Below is a small trained network, with its code and all its weights. Each question gives an input and a class and asks what happens when units are switched off, that is, made to give their printed mean instead of their output.

import numpy as np


def w(rows, s, z=0):
    codes = np.array(rows[::2]) - 128.0
    scale = np.full(codes.shape[1], s)
    scale[-1] = z or s
    return codes * scale


def norm(h):
    return h / np.sqrt((h * h).mean(-1, keepdims=True) + 1e-5)


def f(y):
    return np.maximum(y, 0)


def log_softmax(a):
    a = a - a.max(-1, keepdims=True)
    return a - np.log(np.exp(a).sum(-1, keepdims=True))


def net(x, mask):
    res = np.array(x, float).reshape(1, 7) / 4 @ E
    u = 0
    for l in range(4):
        y = f(norm(res) @ A[l][:, :-1].T + A[l][:, -1])
        res = res + np.where(mask[u : u + 6], y, B[l][:, -1]) @ B[l][:, :-1]
        u += 6
    return log_softmax(norm(res)[-1] @ U[:, :-1].T + U[:, -1])


A, B = {}, {}
E = w([
[143,122,180,102,116,64],'x0',
[201,187,34,121,246,48],'x1',
[207,19,116,54,187,201],'x2',
[129,135,152,119,132,113],'x3',
[142,223,93,2,88,117],'x4',
[113,148,97,150,149,191],'x5',
[129,126,130,126,125,122],'x6',
],0.007)
A[0] = w([
[94,133,198,142,3,192,195],'L0N1',
[177,31,198,38,95,250,107],'L0N2',
[145,193,97,24,67,147,161],'L0N3',
[122,74,129,208,154,115,254],'L0N4',
[160,48,132,29,243,166,15],'L0N5',
[169,167,105,178,150,73,170],'L0N6',
],0.011,0.0032)
B[0] = w([
[226,79,139,150,47,120,239],'L0N1',
[10,158,111,117,215,99,244],'L0N2',
[84,227,121,83,145,157,210],'L0N3',
[140,148,195,164,171,151,200],'L0N4',
[216,51,124,170,7,119,198],'L0N5',
[62,151,96,180,143,122,178],'L0N6',
],0.014,0.011)
A[1] = w([
[139,99,218,107,104,23,163],'L1N1',
[233,97,88,126,194,146,45],'L1N2',
[117,93,90,2,73,159,154],'L1N3',
[247,105,12,36,157,111,81],'L1N4',
[12,46,217,21,225,193,5],'L1N5',
[47,166,81,41,45,124,99],'L1N6',
],0.0094,0.0023)
B[1] = w([
[107,130,93,182,175,234,200],'L1N1',
[164,59,168,67,169,82,149],'L1N2',
[171,189,77,153,58,157,197],'L1N3',
[85,206,254,147,15,169,162],'L1N4',
[18,11,111,50,125,125,218],'L1N5',
[246,130,59,76,176,140,254],'L1N6',
],0.0096,0.0067)
A[2] = w([
[110,143,126,11,5,145,41],'L2N1',
[105,150,176,188,97,105,8],'L2N2',
[228,69,119,148,149,107,34],'L2N3',
[107,115,85,13,142,90,6],'L2N4',
[131,54,158,179,107,110,108],'L2N5',
[177,185,182,137,68,173,101],'L2N6',
],0.018,0.002)
B[2] = w([
[178,94,6,143,213,169,251],'L2N1',
[168,118,77,189,156,157,190],'L2N2',
[176,180,138,163,116,161,182],'L2N3',
[129,176,138,228,136,176,207],'L2N4',
[51,162,160,68,79,165,235],'L2N5',
[156,102,162,23,82,69,234],'L2N6',
],0.019,0.011)
A[3] = w([
[158,10,118,230,253,86,30],'L3N1',
[140,241,69,46,130,109,171],'L3N2',
[254,160,127,166,98,146,218],'L3N3',
[199,5,57,16,160,47,42],'L3N4',
[171,189,224,148,3,99,6],'L3N5',
[223,136,157,136,91,242,92],'L3N6',
],0.014,0.0023)
B[3] = w([
[164,152,5,112,147,190,186],'L3N1',
[91,115,203,164,96,58,230],'L3N2',
[44,128,160,90,120,129,250],'L3N3',
[171,161,46,28,91,88,212],'L3N4',
[192,116,169,193,230,172,207],'L3N5',
[204,65,144,137,115,74,254],'L3N6',
],0.022,0.011)
U = w([
[216,58,208,140,140,177,147],'0',
[134,146,27,153,170,186,253],'1',
[203,132,87,14,80,48,140],'2',
[47,205,157,129,120,45,17],'3',
[4,58,173,69,99,197,24],'4',
],0.015,0.0028)

Each question gives the input, the list of numbers given to net, and the class t.
The units are the neurons (one row each of A and B). Each row of codes is followed by its name. A weight is (code - 128) times the scale printed after its matrix; where a second scale follows, it is the last column's (A, B and U).
mask holds one flag per neuron, layer by layer. A switched-off neuron (its flag False) gives its mean, the last column of its row in B, instead of its output. The means were averaged over made-up inputs and are rounded, as every weight is.
A unit's drop is (log p(t) with every unit on - log p(t) with that unit switched off) / (log p(t) with every unit on - log p(t) with every unit switched off).
most important unit: the unit with the biggest drop
top k neurons: the k neurons with the biggest drops, biggest first
top k neurons in layer l: the k neurons of layer l with the biggest drops, biggest first
drop when u is switched off: that unit's drop, to one decimal
input [0,-6,6,8,5,-6,-7], class 1: top 2 neurons : L0N2; L2N4
input [5,8,-2,-8,2,2,-4], class 3: most important unit : L2N1
input [6,-1,6,-2,7,2,-4], class 1: top 2 neurons : L0N2; L0N1
input [-2,-4,1,-6,8,8,5], class 1: top 4 neurons : L2N1; L0N2; L0N5; L2N4
input [4,1,-7,-8,1,7,2], class 3: top 3 neurons : L2N1; L0N5; L0N6
input [-3,-6,0,-1,0,-7,-4], class 0: top 2 neurons in layer 0 : L0N1; L0N6
input [8,3,-8,7,1,-4,4], class 3: top 3 neurons in layer 0 : L0N4; L0N5; L0N1
input [-2,-5,1,-8,-8,-4,0], class 4: top 2 neurons in layer 2 : L2N5; L2N1
input [-3,-4,5,-3,-3,7,-6], class 4: top 2 neurons : L0N2; L2N1
input [1,1,-8,-6,-1,-3,8], class 1: top 4 neurons : L0N6; L0N5; L0N1; L2N2
input [-3,-1,1,-8,-7,-3,5], class 4: top 3 neurons : L0N5; L0N1; L2N5
input [0,4,-4,6,8,4,1], class 3: top 2 neurons : L3N2; L0N1
input [8,-5,2,-2,8,-7,8], class 1: top 2 neurons : L2N1; L0N2
input [-7,2,4,5,-3,-4,8], class 0: most important unit : L0N5
input [3,5,8,7,0,6,3], class 0: top 2 neurons : L0N5; L0N3
input [3,3,1,-2,-6,-3,-7], class 0: top 2 neurons : L0N2; L2N1
input [6,0,4,2,5,1,8], class 1: top 2 neurons in layer 2 : L2N4; L2N1
input [-5,-2,8,0,-6,7,-6], class 4: top 2 neurons : L0N2; L2N1
input [7,-1,5,-2,-6,7,-5], class 4: top 2 neurons : L0N2; L0N1
input [8,5,1,-2,-2,3,6], class 0: most important unit : L0N2
input [1,8,-2,-6,8,8,-7], class 3: top 2 neurons : L0N1; L3N2
input [6,6,2,-3,-5,-7,0], class 0: drop when L0N2 is switched off : 2.8
input [8,7,-4,-3,3,-7,4], class 3: drop when L2N1 is switched off : 0.2
input [0,2,-5,7,5,8,-1], class 3: drop when L0N1 is switched off : 0.1
input [2,8,-7,-5,4,1,2], class 3: drop when L2N2 is switched off : 0.0
